Here is a tiny trained network, its code and every weight. The questions are about switching its units off for an input and a target symbol, where a switched-off unit gives its printed mean instead of its output.

import numpy as np


def w(rows, s, z=0):
    codes = np.array(rows[::2]) - 128.0
    scale = np.full(codes.shape[1], s)
    scale[-1] = z or s
    return codes * scale


def norm(h):
    return h / np.sqrt((h * h).mean(-1, keepdims=True) + 1e-5)


def f(y):
    return y / 2 * (1 + np.tanh(0.7978845608 * (y + 0.044715 * y**3)))


def softmax(a):
    e = np.exp(a - a.max(-1, keepdims=True))
    return e / e.sum(-1, keepdims=True)


def log_softmax(a):
    a = a - a.max(-1, keepdims=True)
    return a - np.log(np.exp(a).sum(-1, keepdims=True))


def net(x, mask):
    ids = ['ΓΘΩαεμξπσφψ'.index(c) for c in x.split()]
    T = len(ids)
    res = E[ids] + P[:T]
    u = 0
    for l in range(2):
        r = norm(res)
        for j in range(3):
            rows = slice(2 * j, 2 * j + 2)
            q, k, v = (r @ M[l][rows].T for M in (Q, K, V))
            z = softmax(np.where(np.tri(T) > 0, q @ k.T / 2**0.5, -1e9)) @ v
            o = O[l][rows]
            res = res + np.where(mask[u + j], z, o[:, -1]) @ o[:, :-1]
        u += 3
        y = f(norm(res) @ A[l][:, :-1].T + A[l][:, -1])
        res = res + np.where(mask[u : u + 8], y, B[l][:, -1]) @ B[l][:, :-1]
        u += 8
    return log_softmax(norm(res)[-1] @ U[:, :-1].T + U[:, -1])


Q, K, V, O, A, B = {}, {}, {}, {}, {}, {}
E = w([
[100,187,71,140,146,116],'Γ',
[106,217,107,173,95,44],'Θ',
[106,164,69,145,123,101],'Ω',
[102,164,71,170,128,158],'α',
[112,227,200,208,137,189],'ε',
[102,175,76,140,131,96],'μ',
[95,193,76,133,137,101],'ξ',
[94,184,70,140,125,98],'π',
[120,207,112,92,140,22],'σ',
[228,74,82,85,197,72],'φ',
[51,73,208,157,253,188],'ψ',
],0.0052)
P = w([
[3,50,30,37,23,161],'0',
[32,162,102,186,82,77],'1',
[69,159,97,181,100,83],'2',
[96,149,89,175,112,90],'3',
[117,153,86,162,119,90],'4',
[134,158,87,154,125,92],'5',
[147,156,82,145,132,95],'6',
[162,154,75,141,142,95],'7',
[173,150,79,137,151,88],'8',
],0.0038)
Q[0] = w([
[147,95,193,135,203,114],'L0H0',
[140,166,240,158,172,176],'L0H0',
[152,2,178,18,6,181],'L0H1',
[25,134,100,134,100,140],'L0H1',
[121,145,139,144,221,75],'L0H2',
[171,140,141,79,107,205],'L0H2',
],0.0056)
K[0] = w([
[108,30,217,39,134,82],'L0H0',
[109,119,205,95,145,150],'L0H0',
[254,151,85,98,63,91],'L0H1',
[104,205,88,176,75,144],'L0H1',
[12,67,114,120,121,165],'L0H2',
[196,166,119,129,63,105],'L0H2',
],0.006)
V[0] = w([
[39,157,200,88,168,115],'L0H0',
[103,124,175,213,182,160],'L0H0',
[183,149,39,75,75,173],'L0H1',
[107,6,102,128,242,63],'L0H1',
[76,123,216,178,255,164],'L0H2',
[102,125,43,113,79,207],'L0H2',
],0.0035)
O[0] = w([
[158,26,72,153,167,174,186],'L0H0',
[213,30,75,65,187,138,180],'L0H0',
[140,158,243,94,88,237,30],'L0H1',
[89,246,9,133,242,214,29],'L0H1',
[253,184,77,138,181,190,152],'L0H2',
[113,140,112,222,39,167,251],'L0H2',
],0.0033,0.0018)
A[0] = w([
[163,5,98,110,81,111,154],'L0N0',
[175,1,112,96,102,35,83],'L0N1',
[6,146,62,134,156,117,106],'L0N2',
[47,117,212,145,135,170,123],'L0N3',
[214,184,76,45,117,82,181],'L0N4',
[236,107,144,159,133,92,84],'L0N5',
[77,102,115,181,133,147,250],'L0N6',
[21,79,155,29,98,52,169],'L0N7',
],0.0058,0.0021)
B[0] = w([
[111,237,146,125,82,52,139],'L0N0',
[40,203,119,148,61,64,163],'L0N1',
[199,73,195,113,95,102,243],'L0N2',
[73,254,117,172,93,122,162],'L0N3',
[116,145,194,210,116,186,222],'L0N4',
[148,114,169,93,111,183,172],'L0N5',
[120,232,146,105,104,61,252],'L0N6',
[221,14,62,140,140,85,175],'L0N7',
],0.0052,0.0028)
Q[1] = w([
[166,67,62,89,130,119],'L1H0',
[171,166,27,175,254,98],'L1H0',
[62,114,89,119,128,92],'L1H1',
[20,60,228,46,61,150],'L1H1',
[152,72,209,93,44,118],'L1H2',
[134,86,221,86,68,141],'L1H2',
],0.0082)
K[1] = w([
[161,76,99,138,176,78],'L1H0',
[98,89,79,34,141,205],'L1H0',
[172,129,122,114,128,99],'L1H1',
[197,147,98,116,2,138],'L1H1',
[159,183,197,176,101,91],'L1H2',
[193,205,186,163,126,74],'L1H2',
],0.0097)
V[1] = w([
[76,206,200,160,38,210],'L1H0',
[112,109,181,141,204,135],'L1H0',
[175,254,240,208,88,120],'L1H1',
[55,110,134,140,199,176],'L1H1',
[94,179,157,243,117,110],'L1H2',
[116,61,122,83,7,195],'L1H2',
],0.0047)
O[1] = w([
[204,46,32,11,137,146,223],'L1H0',
[89,180,72,115,84,206,65],'L1H0',
[143,67,195,253,178,87,254],'L1H1',
[154,124,224,12,126,187,112],'L1H1',
[123,132,57,39,112,128,236],'L1H2',
[148,233,237,120,136,24,114],'L1H2',
],0.0038,0.0034)
A[1] = w([
[145,218,202,140,133,227,33],'L1N0',
[199,142,123,170,121,141,99],'L1N1',
[55,196,64,251,141,181,166],'L1N2',
[193,77,105,184,165,84,7],'L1N3',
[95,198,131,129,233,169,102],'L1N4',
[63,195,210,247,159,75,168],'L1N5',
[191,2,231,120,162,152,88],'L1N6',
[141,86,113,212,183,129,21],'L1N7',
],0.0049,0.0018)
B[1] = w([
[56,93,83,148,145,92,154],'L1N0',
[76,100,177,86,212,122,161],'L1N1',
[160,97,158,152,101,46,183],'L1N2',
[32,117,145,115,110,165,194],'L1N3',
[139,122,94,119,56,76,149],'L1N4',
[119,72,85,67,117,186,255],'L1N5',
[214,218,132,177,3,123,141],'L1N6',
[50,185,139,81,202,127,159],'L1N7',
],0.0057,0.0041)
U = w([
[176,152,156,89,161,100,71],'Γ',
[168,71,87,166,27,33,188],'Θ',
[141,137,143,94,143,124,2],'Ω',
[249,155,169,209,123,162,245],'α',
[200,47,49,88,123,232,210],'ε',
[140,128,144,86,149,127,32],'μ',
[158,129,152,83,165,111,50],'ξ',
[142,134,144,85,148,118,32],'π',
[2,8,91,114,176,133,74],'σ',
[52,164,240,216,172,147,176],'φ',
[41,235,80,78,76,176,164],'ψ',
],0.0073,0.0025)

Each question gives the input, a string of symbols that net reads in full, and the target symbol t.
The units are the heads (2 rows each of Q, K, V and O) and the neurons (one row each of A and B). Each row of codes is followed by its name. A weight is (code - 128) times the scale printed after its matrix; where a second scale follows, it is the last column's (O, A, B and U).
mask holds one flag per unit, layer by layer, with each layer's heads first. A switched-off unit (its flag False) gives its mean, the last column of its rows in O or B, instead of its output. The means were averaged over made-up inputs and are rounded, as every weight is.
A unit's drop is (log p(t) with every unit on - log p(t) with that unit switched off) / (log p(t) with every unit on - log p(t) with every unit switched off).
The circuit of an input: a set's keep is (log p(t) with only the set's units on - log p(t) with every unit switched off) / (log p(t) with every unit on - log p(t) with every unit switched off). Starting from the 12 units with the biggest drops (on a tie, the unit counted first), units are removed one at a time, each time the one whose removal leaves the highest keep (on an exact tie, the one counted first), for as long as the keep stays at least 0.8.
circuit, biggest first: the units of the circuit, biggest drop first
most important unit: the unit with the biggest drop
top k neurons: the k neurons with the biggest drops, biggest first
top k neurons in layer l: the k neurons of layer l with the biggest drops, biggest first
heads that matter: for each layer, one digit per head in row order, 1 if its drop is at least 0.15 and else 0, layers parted by /
input ε ψ π ξ Γ Θ, target ε: top neuron -> [L0N4]
input ε φ ψ ε Γ φ ε φ, target ε: circuit, biggest first -> [L0N4, L1H2, L0H1, L1H1]
input ψ φ φ α π Γ Ω, target ψ: circuit, biggest first -> [L1H1, L1H0]
input ε φ ε π Ω ψ φ, target ε: top 3 neurons -> [L0N4, L0N7, L0N2]
input ε σ μ ψ π Γ Γ, target ε: heads that matter -> 111 / 011
input φ ξ φ ε, target Θ: circuit, biggest first -> [L1N2, L1H0]
input α ψ μ φ, target α: circuit, biggest first -> [L1H1, L0N4, L1N6]
input φ ε φ ε α ψ σ, target φ: top 2 neurons -> [L0N7, L0N4]
input Γ ξ ε φ ξ ε ε π α, target σ: heads that matter -> 110 / 010
input φ ε ε ε φ σ φ, target φ: top 2 neurons -> [L1N7, L1N3]
input φ ξ ε ξ Θ Γ σ ε ψ, target φ: circuit, biggest first -> [L0H1, L1H0]
input Θ ε ε ψ, target Θ: top 3 neurons in layer 0 -> [L0N4, L0N6, L0N3]
input Γ ε ε ε ε Θ φ Γ, target σ: heads that matter -> 010 / 010
input φ ε ε ε ε σ Θ ψ, target φ: top 3 neurons in layer 0 -> [L0N7, L0N6, L0N1]
input ψ φ σ π ε, target ψ: circuit, biggest first -> [L1H1]
input φ ξ ε ξ ψ ε ε ε σ, target φ: top 3 neurons -> [L0N7, L0N6, L0N4]
input Γ μ Γ ε Θ ε, target σ: heads that matter -> 000 / 010
input ψ ε φ Γ ξ, target ψ: top 2 neurons in layer 0 -> [L0N4, L0N2]
input φ Θ ε ψ Γ μ, target φ: circuit, biggest first -> [L1H2, L1H0]
input ε φ ε ξ ε α φ, target σ: most important unit -> L0N1
input Γ φ ξ Ω φ ξ, target σ: circuit, biggest first -> [L1N3, L0N1, L0N0]
input ψ ε Γ, target ψ: heads that matter -> 010 / 110
input Θ ε ψ, target Θ: heads that matter -> 101 / 111
input ε ε φ ψ Γ ξ α, target ε: top 2 neurons in layer 0 -> [L0N7, L0N4]
input σ ε ε ξ ψ φ ε, target σ: heads that matter -> 111 / 100
input α φ ε ψ, target α: heads that matter -> 111 / 110
input φ ψ π φ Γ, target φ: circuit, biggest first -> [L1H0]
input ε φ μ ψ ξ Θ σ ε σ, target ε: heads that matter -> 111 / 011
